[[  6   4   1   5  16 -66   4 -18 -13  -4  13]
 [-11  29   0   3 -18 -21  14   9   4   3   3]
 [ -9  26 -14  -1  35  11  11  -7  11 -20   7]
 [  1 -34   6  -2  57 -41  -8  24  -5 -11  -8]
 [ -2  12  11   4  -5  39  -1  -7   3   8  18]]
=>
[[-11  29   0   3 -18 -21  14   9   4   3   3]
 [ -9  26 -14  -1  35  11  11  -7  11 -20   7]
 [ -2  12  11   4  -5  39  -1  -7   3   8  18]
 [  6   4   1   5  16 -66   4 -18 -13  -4  13]
 [  1 -34   6  -2  57 -41  -8  24  -5 -11  -8]]

[[ 46   5  37  -5 -21  33 -19  -2 -24   2   9   5  38]
 [  1  26   5  26 -18  24  25  25  32  25  35  28  17]
 [ 10  35   8  22 -48  31  30  34  38  34  52  37  20]
 [ 35  10  24   2 -23  26 -11   2 -15   6  17  11  25]
 [ 80  -1  70 -26 -39  56 -34  -8 -43  -3  -1  -2  75]
 [  7  38 -15  17 -67  13  20  28  24  34  68  41 -12]]
=>
[[  7  38 -15  17 -67  13  20  28  24  34  68  41 -12]
 [ 10  35   8  22 -48  31  30  34  38  34  52  37  20]
 [  1  26   5  26 -18  24  25  25  32  25  35  28  17]
 [ 35  10  24   2 -23  26 -11   2 -15   6  17  11  25]
 [ 46   5  37  -5 -21  33 -19  -2 -24   2   9   5  38]
 [ 80  -1  70 -26 -39  56 -34  -8 -43  -3  -1  -2  75]]

[[-19  28  17  -4  14  -6  18 -14  81  39  28 -21  26  -1 -23 -24]
 [ 37 -18 -31 -15  10   3  12   7 -54 -56  19  69 -22 -21  52  -7]
 [-10  -4  55  11  31   9 -36  -8  27 -32 -20  44  27  -6  49   8]
 [ -5  62  38  -5  84 -13 -58  19  30  23 -21 -28  36 -38  -5 -17]
 [-21 -58 -54   2 -15   0  86  -2 -15  21  53 -38   2  -1 -29   3]
 [  5  22  40 -20  50   4 -64 -27  11 -50 -34  59 -46  18   0  45]]
=>
[[ -5  62  38  -5  84 -13 -58  19  30  23 -21 -28  36 -38  -5 -17]
 [-19  28  17  -4  14  -6  18 -14  81  39  28 -21  26  -1 -23 -24]
 [  5  22  40 -20  50   4 -64 -27  11 -50 -34  59 -46  18   0  45]
 [-10  -4  55  11  31   9 -36  -8  27 -32 -20  44  27  -6  49   8]
 [ 37 -18 -31 -15  10   3  12   7 -54 -56  19  69 -22 -21  52  -7]
 [-21 -58 -54   2 -15   0  86  -2 -15  21  53 -38   2  -1 -29   3]]

[[ 67  18 -35  31   9  57  46 -60 -38 -39 -20]
 [-55  78  60  77  56 -43  21 -63  -8  12  -9]
 [ 73 -33  57   1 -29 -59  23 -73  59 -74 -36]
 [-10  13 -65   7 -60 -59 -44  66 -69  13  21]
 [ 40  63  71  72 -76  32 -74  37  43 -23  25]
 [ 53  51   4 -50  77 -27  52 -46 -74 -31 -36]
 [ 45 -78  49 -13  67 -26  58 -50  39  71  58]
 [-50 -69  29  44  24  58 -42  14  70 -28 -70]]
=>
[[-55  78  60  77  56 -43  21 -63  -8  12  -9]
 [ 40  63  71  72 -76  32 -74  37  43 -23  25]
 [ 53  51   4 -50  77 -27  52 -46 -74 -31 -36]
 [ 67  18 -35  31   9  57  46 -60 -38 -39 -20]
 [-10  13 -65   7 -60 -59 -44  66 -69  13  21]
 [ 73 -33  57   1 -29 -59  23 -73  59 -74 -36]
 [-50 -69  29  44  24  58 -42  14  70 -28 -70]
 [ 45 -78  49 -13  67 -26  58 -50  39  71  58]]

[[ 46  46   2  36 -26 -20   2]
 [-49 -52  -3 -39  12  66   7]
 [-52 -49  -6 -37  20  44   0]
 [-50 -45  -6 -34  22  35  -2]
 [-51 -47  -6 -36  21  40  -1]]
=>
[[ 46  46   2  36 -26 -20   2]
 [-50 -45  -6 -34  22  35  -2]
 [-51 -47  -6 -36  21  40  -1]
 [-52 -49  -6 -37  20  44   0]
 [-49 -52  -3 -39  12  66   7]]

[[-24  64  -9]
 [ 23 -42 -42]
 [-26  84 -26]
 [ -4  31 -55]
 [  1  -7   2]
 [ 16 -41 -12]
 [  2  16 -67]
 [ -6   7   7]
 [  6 -18  -4]
 [  5  -8  -1]
 [-15  23  36]]
=>
[[-26  84 -26]
 [-24  64  -9]
 [ -4  31 -55]
 [-15  23  36]
 [  2  16 -67]
 [ -6   7   7]
 [  1  -7   2]
 [  5  -8  -1]
 [  6 -18  -4]
 [ 16 -41 -12]
 [ 23 -42 -42]]
---
[[ 61 -17]
 [-51  83]
 [-44 -21]
 [-13   3]
 [-44 -48]
 [-32  24]
 [  2 -73]
 [ 27  50]]
=>
[[-51  83]
 [ 27  50]
 [-32  24]
 [-13   3]
 [ 61 -17]
 [-44 -21]
 [-44 -48]
 [  2 -73]]

[[-67 -85  21]
 [ -5   4 -26]]
=>
[[ -5   4 -26]
 [-67 -85  21]]

[[ 18  48  57  -2  45 -14 -62 -10  43 -11 -28  18  18  -3  10 -15]
 [-26 -43 -37  -7 -28  22  21  -4 -46 -25   3  42 -39  12  35  23]
 [ 20  50  58  -1  45 -16 -58  -8  47  -4 -24   9  23  -5   3 -17]]
=>
[[ 20  50  58  -1  45 -16 -58  -8  47  -4 -24   9  23  -5   3 -17]
 [ 18  48  57  -2  45 -14 -62 -10  43 -11 -28  18  18  -3  10 -15]
 [-26 -43 -37  -7 -28  22  21  -4 -46 -25   3  42 -39  12  35  23]]

[[ 32 -17]
 [-67 -65]
 [-85 -63]
 [ 46  25]
 [-26 -41]
 [-43 -25]
 [  6  16]
 [ 33 -19]]
=>
[[ 46  25]
 [  6  16]
 [ 32 -17]
 [ 33 -19]
 [-43 -25]
 [-26 -41]
 [-85 -63]
 [-67 -65]]

[[  8 -31 -12  46 -13  62 -42 -53  -3  39 -31 -37]
 [  8 -33 -13  47 -14  61 -39 -53  -8  39 -31 -35]
 [ -8 -45 -17  51  -7  40 -41 -39 -38  42 -42 -18]
 [-12 -47 -19  56 -10  43 -51 -39 -41  46 -49 -20]
 [ -7 -36 -20  47   1  56 -61 -38   3  46 -36 -30]
 [ -2 -39 -20  54 -12  53 -43 -47 -25  42 -39 -26]]
=>
[[  8 -31 -12  46 -13  62 -42 -53  -3  39 -31 -37]
 [  8 -33 -13  47 -14  61 -39 -53  -8  39 -31 -35]
 [ -7 -36 -20  47   1  56 -61 -38   3  46 -36 -30]
 [ -2 -39 -20  54 -12  53 -43 -47 -25  42 -39 -26]
 [ -8 -45 -17  51  -7  40 -41 -39 -38  42 -42 -18]
 [-12 -47 -19  56 -10  43 -51 -39 -41  46 -49 -20]]

[[15 14 13 13 15 13 13 13 14]
 [72 79 84 81 72 80 79 82 80]
 [66 76 81 77 66 78 76 79 78]]
=>
[[72 79 84 81 72 80 79 82 80]
 [66 76 81 77 66 78 76 79 78]
 [15 14 13 13 15 13 13 13 14]]

[[-29  33 -84 -34  27 -41]
 [ -5  10 -54  52  78 -25]
 [ 13 -41   4 -61 -12   8]
 [ 67  16  -2  75   7  54]]
=>
[[-29  33 -84 -34  27 -41]
 [ 67  16  -2  75   7  54]
 [ -5  10 -54  52  78 -25]
 [ 13 -41   4 -61 -12   8]]

[[ 70  73   2  57 -33 -48  -2  79  34  -8 -35  59 -18 -35 -34]
 [ 73  78   1  61 -31 -60  -5  78  23 -16 -22  53 -16 -24 -33]
 [ 71  74   2  58 -33 -49  -2  79  33  -9 -34  59 -18 -34 -34]]
=>
[[ 73  78   1  61 -31 -60  -5  78  23 -16 -22  53 -16 -24 -33]
 [ 71  74   2  58 -33 -49  -2  79  33  -9 -34  59 -18 -34 -34]
 [ 70  73   2  57 -33 -48  -2  79  34  -8 -35  59 -18 -35 -34]]
